Below is a small trained network, with its code and all its weights. Each question gives an input and a class and asks what happens when units are switched off, that is, made to give their printed mean instead of their output.

import numpy as np


def w(rows, s, z=0):
    codes = np.array(rows[::2]) - 128.0
    scale = np.full(codes.shape[1], s)
    scale[-1] = z or s
    return codes * scale


def f(y):
    return np.maximum(y, 0)


def log_softmax(a):
    a = a - a.max(-1, keepdims=True)
    return a - np.log(np.exp(a).sum(-1, keepdims=True))


def net(x, mask):
    res = np.array(x, float).reshape(1, 8) / 4 @ E
    y = f(res @ A[0][:, :-1].T + A[0][:, -1])
    res = res + np.where(mask, y, B[0][:, -1]) @ B[0][:, :-1]
    return log_softmax(res[-1] @ U[:, :-1].T + U[:, -1])


A, B = {}, {}
E = w([
[191,222,226,113,40],'x0',
[254,161,145,164,115],'x1',
[175,104,111,125,59],'x2',
[122,97,253,95,76],'x3',
[214,56,169,205,117],'x4',
[80,162,164,200,144],'x5',
[146,186,146,238,118],'x6',
[132,118,5,90,92],'x7',
],0.0086)
A[0] = w([
[163,128,123,86,118,122],'neuron 0',
[117,70,112,185,171,128],'neuron 1',
[161,158,182,168,129,160],'neuron 2',
[211,96,81,136,86,133],'neuron 3',
[252,126,142,177,141,214],'neuron 4',
[89,59,87,101,126,189],'neuron 5',
[129,106,89,58,152,253],'neuron 6',
[82,141,130,93,120,214],'neuron 7',
[87,186,87,146,154,173],'neuron 8',
[108,194,121,128,171,41],'neuron 9',
[140,69,135,200,146,193],'neuron 10',
[102,154,168,133,90,177],'neuron 11',
[162,112,107,192,143,117],'neuron 12',
[127,175,71,109,166,133],'neuron 13',
[57,121,142,77,93,230],'neuron 14',
],0.016,0.0048)
B[0] = w([
[161,74,133,108,110,171],'neuron 0',
[102,119,177,47,203,191],'neuron 1',
[200,192,199,157,148,209],'neuron 2',
[216,114,40,132,48,221],'neuron 3',
[203,155,161,103,59,250],'neuron 4',
[140,167,113,113,172,226],'neuron 5',
[160,77,96,115,151,233],'neuron 6',
[170,101,80,150,187,188],'neuron 7',
[124,114,12,202,181,197],'neuron 8',
[109,172,99,168,103,165],'neuron 9',
[136,208,172,77,195,191],'neuron 10',
[183,102,124,180,185,186],'neuron 11',
[157,109,143,63,135,178],'neuron 12',
[93,130,75,174,158,198],'neuron 13',
[175,113,130,145,211,211],'neuron 14',
],0.011,0.016)
U = w([
[2,155,8,251,121,70],'0',
[73,124,97,169,65,3],'1',
[150,90,58,22,180,187],'2',
[156,153,55,253,208,243],'3',
[79,148,145,55,191,17],'4',
[156,156,255,106,118,83],'5',
[211,186,135,151,38,137],'6',
[169,62,39,171,25,131],'7',
],0.0094,0.0035)

Each question gives the input, the list of numbers given to net, and the class t.
The units are the neurons (one row each of A and B). Each row of codes is followed by its name. A weight is (code - 128) times the scale printed after its matrix; where a second scale follows, it is the last column's (A, B and U).
mask holds one flag per neuron, in row order. A switched-off neuron (its flag False) gives its mean, the last column of its row in B, instead of its output. The means were averaged over made-up inputs and are rounded, as every weight is.
A unit's drop is (log p(t) with every unit on - log p(t) with that unit switched off) / (log p(t) with every unit on - log p(t) with every unit switched off).
The circuit of an input: a set's keep is (log p(t) with only the set's units on - log p(t) with every unit switched off) / (log p(t) with every unit on - log p(t) with every unit switched off). Starting from the 12 units with the biggest drops (on a tie, the unit counted first), units are removed one at a time, each time the one whose removal leaves the highest keep (on an exact tie, the one counted first), for as long as the keep stays at least 0.8.
circuit, biggest first: the units of the circuit, biggest drop first
unit that matters most: the unit with the biggest drop
k most important neurons: the k neurons with the biggest drops, biggest first
drop of u: that unit's drop, to one decimal
input [-3,1,7,1,-4,-2,5,-4], class 6: unit that matters most : neuron 1
input [-3,4,-1,3,2,0,-1,5], class 6: circuit, biggest first : neuron 8; neuron 14
input [-3,0,6,-2,-3,-4,0,2], class 7: circuit, biggest first : neuron 10; neuron 3
input [6,-5,7,0,-2,-3,1,-3], class 3: 2 most important neurons : neuron 4; neuron 11
input [-3,-2,-4,8,-4,6,-8,4], class 3: circuit, biggest first : neuron 14; neuron 1
input [-3,1,-8,6,1,2,-2,0], class 4: 3 most important neurons : neuron 3; neuron 8; neuron 4
input [-7,3,-7,-4,-4,-7,-3,8], class 3: 2 most important neurons : neuron 13; neuron 8
input [-4,5,3,-4,-8,-2,-7,-8], class 3: 4 most important neurons : neuron 1; neuron 13; neuron 12; neuron 4
input [0,-6,5,8,-1,5,-4,6], class 3: 2 most important neurons : neuron 14; neuron 1
input [8,-7,-1,6,5,5,-6,0], class 3: 3 most important neurons : neuron 11; neuron 4; neuron 14
input [-5,4,8,-3,5,-8,-3,-6], class 6: 2 most important neurons : neuron 4; neuron 3
input [1,2,-2,-4,-4,-5,-1,4], class 3: 2 most important neurons : neuron 13; neuron 4
input [-2,-6,-1,0,0,2,-3,3], class 3: 3 most important neurons : neuron 12; neuron 14; neuron 4
input [-7,8,3,-4,2,-7,1,-8], class 6: circuit, biggest first : neuron 4
input [3,-5,-2,4,6,-4,0,-3], class 5: 2 most important neurons : neuron 3; neuron 8
input [-8,-6,-8,1,6,2,1,4], class 2: drop of neuron 1 : 0.2
input [-8,8,2,7,2,-8,1,8], class 7: drop of neuron 3 : 1.9
input [1,3,-5,2,-1,-3,-4,-8], class 5: drop of neuron 8 : 0.2
input [-8,0,6,3,8,-1,2,7], class 2: drop of neuron 6 : 0.0
input [-8,4,8,-1,5,-6,-2,-4], class 2: circuit, biggest first : neuron 1
